(in the rows, 128 means zero)
Here are made-up objects, facts about them, and rows of numbers that follow some of those facts. Name the object behind each unnamed row.

Some facts about the objects:
plagre gini bati; plagre gini zavin; stedil gini plana; stedil gini plibika; stedil gini dastak; stedil gini kudram; gare gini droklo
gare gini pligrego; skiskar gini vifom; skiskar gini muru; skiskar gini rapo; skiskar gini gradirok; drupo gini luskon; drebreskon gini vagol
drebreskon gini boge; drebreskon gini trukes; drebreskon gini gigrar; pifan gini voga; bralel gini lebrum; bralel gini skekir; fafluk gini flezer
stista gini skekir; stista gini triklan; stista gini droklo; stista gini drastuzu; stista gini peploder; stista gini graskir; stista gini gigrar
briklo gini peploder; briklo gini vebo; sudul gini baflol; sudul gini klebror; sudul gini kudram; sudul gini tuger; plaplik gini flafisu
plaplik gini tuskibro; nugrom gini stotam; nugrom gini muru; nugrom gini peploder; ziveklam gini vagol; ziveklam gini dubol; ziveklam gini vuvo
ziveklam gini bretris; ziveklam gini voster; ziveklam gini vebo; tonin gini seso; tonin gini fuskene; vepom gini brurik; vepom gini flezer
vepom gini dagroplur; pudruk gini zigon; pudruk gini vato; pudruk gini seso; pudruk gini flezer; pudruk gini gifas; pudruk gini kuzu
pudruk gini boge; stopli gini peploder; stopli gini piflu; stopli gini bropim; stopli gini baso; stopli gini tuger; nimo gini pligrego
skiflam gini zutun; skiflam gini stibos; skiflam gini kluvurer; skiflam gini plibika; skiflam gini gigrar; digre gini triklan; digre gini lote
digre gini gifas; digre gini mastes; molur gini pifum; molur gini muru; molur gini rikli; molur gini drimur; fedre gini voga
fedre gini grinu; gumom gini vato; gumom gini brifos; vikles gini drupin; mitren gini plibika; mitren gini gromol; mitren gini trafebrul
flustel gini stotam; flustel gini kluvurer; flustel gini triklan; flustel gini flaskares; flustel gini tuskibro; vefil gini kluvurer; vefil gini dastak
vefil gini koson; vefil gini zuskas; vefil gini piman; bagrekul gini zavin; bagrekul gini rikli; bagrekul gini voster; bagrekul gini vebo
stiski gini flafisu; stiski gini feflo; stiski gini drupin; klustezik gini skedre; klustezik gini piba; skenan gini klebror; skenan gini sosan
skenan gini rapo; skenan gini silil; skenan gini luskon; tubre gini skedre; tubre gini pligrego; tubre gini trobal; zufor gini vato
zufor gini dubol; zufor gini trugrak; zufor gini luskon; tribastos gini triklan; tribastos gini dreplan; gepa gini vifom; gepa gini sagru
gepa gini klisonur; brefli gini flaplom; kogel gini bati; kogel gini rikli; kebik gini vagol; kebik gini gruklis; stoflu gini boge
stoflu gini lidri; stoflu gini drupin; rerak gini flaplom; rerak gini brovi; rerak gini klolonul; lebri gini zavin; lebri gini voga
lebri gini gokar; gutres gini sagru; gutres gini dreplan; gutres gini kostir; gutres gini mastes; gutres gini drudrik; nilur gini nofu
nilur gini flafisu; nilur gini betevum; nilur gini lafir; nilur gini tuskibro; stegil gini bati; stegil gini klolonul; stegil gini bratome
drikem gini plibika; drikem gini brifos; drikem gini bretris; loflo gini vifom; loflo gini dripo; loflo gini brovi; loflo gini gokar
loflo gini dagroplur; gaplim gini betevum; gaplim gini kluple; gaplim gini piman; sobol gini buplam; sobol gini dubol; sobol gini rapo
lidem gini dolin; lidem gini kazol; stebol gini muru; stebol gini flezer; stebol gini gokar; stebol gini bregrabrum; plugrar gini minu
plugrar gini rakal; plugrar gini klokasun; plugrar gini trafebrul; plugrar gini dagroplur; momi gini lebrum; momi gini muru; momi gini kostir
momi gini bregrabrum; momi gini luskon; grabun gini seso; grabun gini sagru; grabun gini rapo; grabun gini lote; grabun gini gralus
grabun gini dagroplur; dragrar gini vofleler; dragrar gini klolonul; dragrar gini luskon; gifas skaga nimo; tugum skaga betevum; tuskibro skaga momi
gokar skaga flaskares; trukes skaga boge; voga skaga drupo; skiskar skaga plakam; zigon skaga gromol; drupo skaga flograti; klisonur skaga plana
pifan skaga zigon; fafluk skaga koson; kluple skaga stovakom; nugrom skaga dagroplur; ziveklam skaga vuvo; triklan skaga kladrun; dastak skaga buplam
zeklol skaga raklini; dolin skaga klabelok; vepom skaga piflu; buplam skaga klatredrek; plenava skaga stibos; dagroplur skaga dubol; brovi skaga pudruk
pligrego skaga zutun; pudruk skaga trafebrul; rikli skaga tonin; flezer skaga drebreskon; stopli skaga kluple; nimo skaga dripo; peploder skaga gokar
kostir skaga gigrar; skiflam skaga ziveklam; vustadro skaga luskon; molur skaga stopli; gromol skaga brifos; fedre skaga brurik; flaskares skaga skiflam
boflitre skaga gaplim; flafisu skaga gradirok; gumom skaga vustadro; baflol skaga drikem; mastes skaga sosan; midre skaga brovi; plana skaga kostir
vikles skaga vato; stovakom skaga tubre; flustel skaga baflol; vefil skaga sagru; drastuzu skaga patotin; gradirok skaga bagrekul; lidri skaga gutres
stiski skaga voga; klustezik skaga plaplik; kazol skaga trukes; vofleler skaga vepom; tubre skaga vifom; brurik skaga voster; zuskas skaga silil
klatredrek skaga klokasun; plakam skaga kazol; raklini skaga grinu; zufor skaga bratome; gepa skaga mastes; brefli skaga lidri; treplem skaga vofleler
kogel skaga kudram; kebik skaga pligrego; rerak skaga skikli; lebri skaga sudul; dripo skaga peploder; vifom skaga bropim; kluvurer skaga vefil
piman skaga gepa; rapo skaga mitren; luskon skaga triklan; groplugran skaga skekir; vagol skaga flaplom; loflo skaga fafluk; gaplim skaga muru
kladrun skaga rapo; magra skaga stoflu; graskir skaga drimur; grinu skaga gretir; stebol skaga raflik; plugrar skaga flustel; momi skaga kogel
silil skaga midre; trafebrul skaga molur; flaplom skaga klisonur; muru skaga bretris; stedil kobras plugrar; bifo kobras bati; tugum kobras vebo
drudrik kobras vato; minu kobras raklini; skiskar kobras piflu; biskinis kobras kuzu; zigon kobras trugrak; klisonur kobras stovakom; pifan kobras gromol
dreplan kobras skiskar; pifum kobras gumom; plibika kobras pligrego; kluple kobras plaplik; gralus kobras mitren; plaplik kobras skedre; nugrom kobras sosan
tonin kobras gepa; dolin kobras nugrom; gruklis kobras flaskares; bratome kobras grinu; bretris kobras tugum; vato kobras pifan; droklo kobras raflik
fuskene kobras feflo; plenava kobras kogel; stopli kobras klisonur; nimo kobras baso; peploder kobras kudram; skiflam kobras tribastos; molur kobras stegil
flaskares kobras vefil; flograti kobras kazol; boflitre kobras skekir; lebrum kobras rerak; flafisu kobras trafebrul; gumom kobras lebri; feflo kobras gaplim
skedre kobras gralus; mastes kobras stopli; gretir kobras magra; plana kobras tuger; vikles kobras skiflam; mitren kobras skikli; stovakom kobras patotin
vefil kobras zigon; skekir kobras minu; gigrar kobras dreplan; kazol kobras midre; brurik kobras flograti; zuskas kobras lebrum; skikli kobras plakam
brafli kobras bratome; plakam kobras vikles; bati kobras kebik; zufor kobras brefli; baso kobras lidem; gepa kobras boflitre; brefli kobras dripo
kogel kobras brifos; kebik kobras drupin; stoflu kobras pudruk; brifos kobras bifo; seso kobras muru; rerak kobras peploder; drupin kobras bretris
dripo kobras gradirok; patotin kobras piman; stegil kobras mastes; piman kobras nofu; kuzu kobras lafir; klolonul kobras trobal; piba kobras triklan
sosan kobras plana; gaplim kobras klokasun; klebror kobras gruklis; sobol kobras bregrabrum; raflik kobras klabelok; kladrun kobras plibika; lidem kobras bagrekul
grinu kobras kluvurer; plugrar kobras grabun; grabun kobras lote; dragrar kobras brafli; trobal kobras plenava; trafebrul kobras seso; flaplom kobras kluple
muru kobras fuskene; klokasun kobras nimo

Known rows:
[126 139 136 91 117 134 133 88 147 129 143 95 131 126 122 134 145 126 152 82 90 135 114 148 128 147 116 133 81 92 126 139 89 128 115 130 107 112 158 137 107 117 147 158 141 93 122 95 121 135 166 110 118 122 124] : gralus
[135 127 132 110 130 144 148 73 158 135 134 105 152 119 106 117 168 126 141 84 89 158 121 175 114 144 79 122 74 97 141 153 70 148 138 128 114 114 145 142 131 108 153 175 130 95 120 99 125 127 179 119 130 140 112] : lafir
[122 142 145 98 113 160 138 128 132 102 126 84 128 127 181 152 111 110 146 103 87 131 110 106 137 173 135 124 106 84 122 106 88 131 103 129 100 129 162 114 60 122 157 132 141 104 122 115 132 131 181 112 116 109 145] : zuskas
[157 163 126 94 128 135 128 131 139 112 148 76 130 138 157 116 145 103 112 113 58 180 104 160 150 165 87 108 110 89 104 132 76 121 120 122 87 139 130 118 80 127 157 167 156 107 150 138 118 135 215 96 130 106 112] : peploder
[151 104 149 121 143 169 162 104 142 90 126 83 131 133 157 113 165 107 134 131 94 160 108 173 115 164 93 111 117 104 121 127 73 163 158 114 79 113 114 159 119 96 168 170 117 116 143 137 127 147 197 96 123 163 137] : pligrego
[148 140 149 107 113 159 131 130 156 94 130 84 140 120 166 141 136 115 133 105 75 149 107 158 133 161 115 110 87 108 112 110 77 149 122 120 95 128 141 134 92 125 161 132 130 108 130 122 137 132 182 117 115 128 125] : vofleler
[155 132 137 115 117 162 144 116 151 101 136 82 139 122 174 142 148 110 123 108 78 141 115 141 139 152 107 106 86 102 121 119 86 146 129 119 97 129 144 134 76 130 151 138 129 116 118 112 133 140 184 112 116 131 106] : gaplim
[129 121 125 100 100 114 129 106 160 123 142 85 130 125 115 148 137 154 164 91 84 139 102 169 145 153 147 139 70 105 78 127 96 136 109 131 87 87 154 137 120 125 138 130 162 107 129 112 105 147 150 108 103 106 134] : bifo
[155 137 129 111 117 153 152 121 153 93 131 62 138 142 175 152 144 108 121 103 79 143 113 153 136 158 115 98 76 98 123 110 87 148 119 124 102 123 128 139 92 142 140 142 134 105 110 120 127 148 180 101 114 130 100] : fedre
[131 139 149 88 114 162 135 138 128 95 135 73 123 133 179 151 117 103 144 100 84 144 113 123 144 169 143 117 112 74 133 110 87 134 105 116 92 129 148 124 72 121 171 134 144 100 124 107 135 147 182 103 100 125 145] : dolin
[145 145 177 134 101 124 99 94 159 137 162 97 129 135 113 129 179 110 147 72 86 160 103 222 108 131 119 96 62 95 121 156 75 167 149 128 118 133 121 146 152 112 157 137 138 75 103 97 134 172 170 91 105 143 120] : bregrabrum
[143 139 136 119 121 133 131 74 171 128 136 106 145 119 107 124 177 130 134 73 86 145 109 187 108 131 77 117 64 110 125 153 74 148 140 138 120 113 145 145 132 115 155 165 132 99 122 108 126 130 173 119 131 131 115] : nofu
[136 162 162 118 91 128 94 97 159 124 161 97 121 132 134 147 156 116 143 51 85 137 100 179 121 119 124 114 64 91 117 142 94 142 123 134 113 140 148 135 124 123 155 142 143 83 109 98 133 165 157 99 110 125 132] : bratome
[132 131 147 112 98 123 119 110 153 127 158 82 127 135 124 141 149 134 154 85 89 144 106 179 136 145 149 126 75 90 92 137 95 145 125 129 88 102 142 140 125 116 149 136 159 95 117 104 113 165 150 102 102 118 134] : skekir
[143 136 147 110 114 155 132 126 156 92 130 84 134 128 162 141 141 117 133 103 83 149 106 156 139 161 117 107 89 105 116 117 78 145 126 125 99 126 139 132 90 122 163 134 131 111 127 126 128 137 183 119 121 124 130] : drastuzu
[141 155 125 53 101 162 153 117 156 33 104 83 139 123 152 151 146 120 128 89 88 124 132 167 200 168 119 90 109 106 154 129 55 140 132 143 97 147 140 148 73 123 189 141 127 115 158 143 150 153 157 115 136 132 131] : kluple
[122 130 160 108 103 160 161 155 137 89 137 84 122 119 183 166 103 110 162 101 70 132 108 97 134 155 138 147 103 111 123 81 91 118 97 97 78 113 150 147 53 114 165 125 125 95 125 98 144 128 171 123 98 118 135] : flaplom

Name these rows:
No name comes twice in this set of rows, the named rows included.
[148 121 137 111 101 136 138 135 163 91 131 75 142 126 152 145 138 145 145 117 73 148 99 171 146 174 138 118 79 118 75 105 81 153 126 128 87 97 136 136 99 132 154 117 152 119 136 141 112 138 171 121 112 113 130]  tugum
[109 124 111 56 128 144 163 91 128 132 128 85 134 125 131 141 110 126 163 96 94 132 134 96 145 166 127 164 107 75 142 129 98 102 90 123 92 99 182 129 83 108 145 169 150 103 134 84 119 118 164 111 112 109 131]  drudrik
[128 146 143 95 100 158 132 141 134 92 133 75 134 118 182 161 120 117 133 92 82 139 114 113 155 150 138 121 95 79 121 109 90 130 104 128 91 134 159 113 50 127 171 121 138 111 119 110 136 141 178 128 112 114 138]  flafisu
[127 166 176 118 79 127 82 117 144 117 178 85 97 144 155 167 138 114 155 51 90 127 91 161 134 110 166 122 85 74 103 137 114 134 115 133 95 146 153 131 107 117 157 125 153 80 109 98 127 192 147 80 95 120 156]  droklo
[159 167 135 115 117 157 124 84 193 78 114 118 152 100 150 144 160 127 107 79 76 132 86 154 116 126 29 102 50 153 113 129 77 145 127 159 146 150 158 143 87 131 158 158 111 106 151 148 148 95 181 142 170 115 106]  magra
[138 128 126 114 106 135 134 87 150 143 157 94 138 121 129 139 161 131 134 75 87 134 124 150 144 124 117 124 71 80 121 145 92 142 128 128 95 118 161 126 89 121 144 146 143 104 101 82 120 156 165 114 108 126 108]  nilur
[170 149 126 107 118 145 135 122 151 113 147 78 133 136 173 134 146 105 113 110 68 157 112 160 153 151 102 98 94 89 107 121 84 136 127 117 78 135 136 125 83 139 144 150 143 114 117 122 124 146 196 96 117 119 101]  ziveklam
[155 120 154 136 110 143 132 133 166 94 134 81 149 125 146 132 162 129 134 117 73 164 103 205 123 164 120 98 69 122 94 117 64 175 148 119 92 104 113 142 120 126 163 124 137 113 127 137 120 147 184 121 112 137 122]  raklini
[165 168 127 87 92 151 97 106 176 96 136 114 122 102 191 157 114 109 130 92 68 101 93 103 170 132 101 123 66 126 78 106 111 123 79 143 97 161 198 120 53 152 135 119 131 121 133 118 148 118 155 110 123 86 111]  zufor
[132 146 129 99 113 126 128 99 159 119 145 84 129 137 127 150 145 125 143 66 83 135 112 161 123 142 121 127 66 88 123 130 90 133 108 128 108 106 147 146 127 132 139 158 157 92 113 104 119 143 161 108 115 120 124]  zavin
[147 142 153 102 112 158 130 121 157 96 130 83 134 124 164 147 133 108 142 115 76 144 107 151 130 169 111 105 84 112 124 112 77 140 118 128 115 129 144 140 89 122 154 133 132 98 134 117 139 131 177 102 121 118 120]  muru
[146 147 138 113 112 150 144 139 156 82 126 63 138 139 168 154 139 109 130 89 75 145 106 157 124 165 117 105 75 107 127 99 84 151 119 120 108 118 129 143 99 138 156 139 145 100 122 128 130 139 181 118 120 125 120]  voga
[160 124 149 122 104 143 136 136 148 109 146 67 129 141 172 153 145 113 141 124 78 150 110 167 148 165 147 98 88 101 98 111 87 159 128 118 87 116 131 139 88 129 145 112 140 110 111 116 122 164 175 90 97 125 115]  gepa

Now the same objects, written a new way:
Some objects and their rows:
[132 131 129 127 127 132 132 129 129 132 129 121 126 124] : koson
[129 107 140 127 123 118 133 119 131 120 122 123 119 148] : zuskas
[131 129 134 125 117 138 138 118 126 127 131 118 143 137] : gralus
[129 126 122 131 134 127 130 135 125 124 130 145 135 135] : loflo
[128 133 133 129 130 127 135 129 129 129 131 138 134 123] : gutres
[124 137 135 106 123 125 123 141 138 138 134 117 138 130] : kostir
[126 132 143 99 113 119 142 129 143 131 127 118 138 133] : gigrar
[124 132 110 131 135 118 131 122 140 124 131 127 129 127] : plagre
[126 139 109 142 154 114 88 165 131 141 125 159 78 95] : tribastos
[129 131 127 127 127 129 131 127 129 133 128 120 127 124] : bratome
[109 54 111 135 85 94 154 109 148 177 142 170 74 121] : kogel
[130 133 111 130 130 123 132 128 135 127 126 125 124 129] : voga
[131 133 145 116 117 150 156 91 141 119 126 129 178 139] : plaplik
[130 121 126 131 122 126 124 129 124 129 124 126 135 132] : boflitre
[126 113 146 131 140 116 149 114 140 115 136 131 115 149] : molur
[143 154 153 119 199 77 123 161 128 64 71 91 109 140] : trafebrul
[130 119 135 122 119 122 141 122 129 124 120 120 132 137] : biskinis

Which object is each row?
No name comes twice in this set of rows, the named rows included.
[130 111 134 122 116 120 139 121 126 122 117 121 134 140]  dolin
[120 109 143 141 139 124 130 128 121 132 139 119 162 125]  drupo
[128 113 138 123 117 121 145 121 128 124 121 119 136 137]  klebror
[128 125 135 136 138 129 120 126 134 126 136 124 101 137]  brovi
[130 124 121 133 125 129 115 133 126 130 125 128 128 126]  piman
[126 116 116 136 152 112 99 153 141 137 102 159 97 103]  vikles
[124 129 130 107 119 122 117 136 139 132 127 123 138 135]  vagol
[127 128 126 133 139 130 135 141 121 125 134 149 135 138]  stebol
[115 157 116 139 141 110 103 152 125 138 101 154 77 102]  skiflam
[130 122 139 121 124 123 152 121 132 123 124 134 136 134]  tonin
[112 31 126 134 65 101 151 118 140 181 133 170 59 126]  plenava

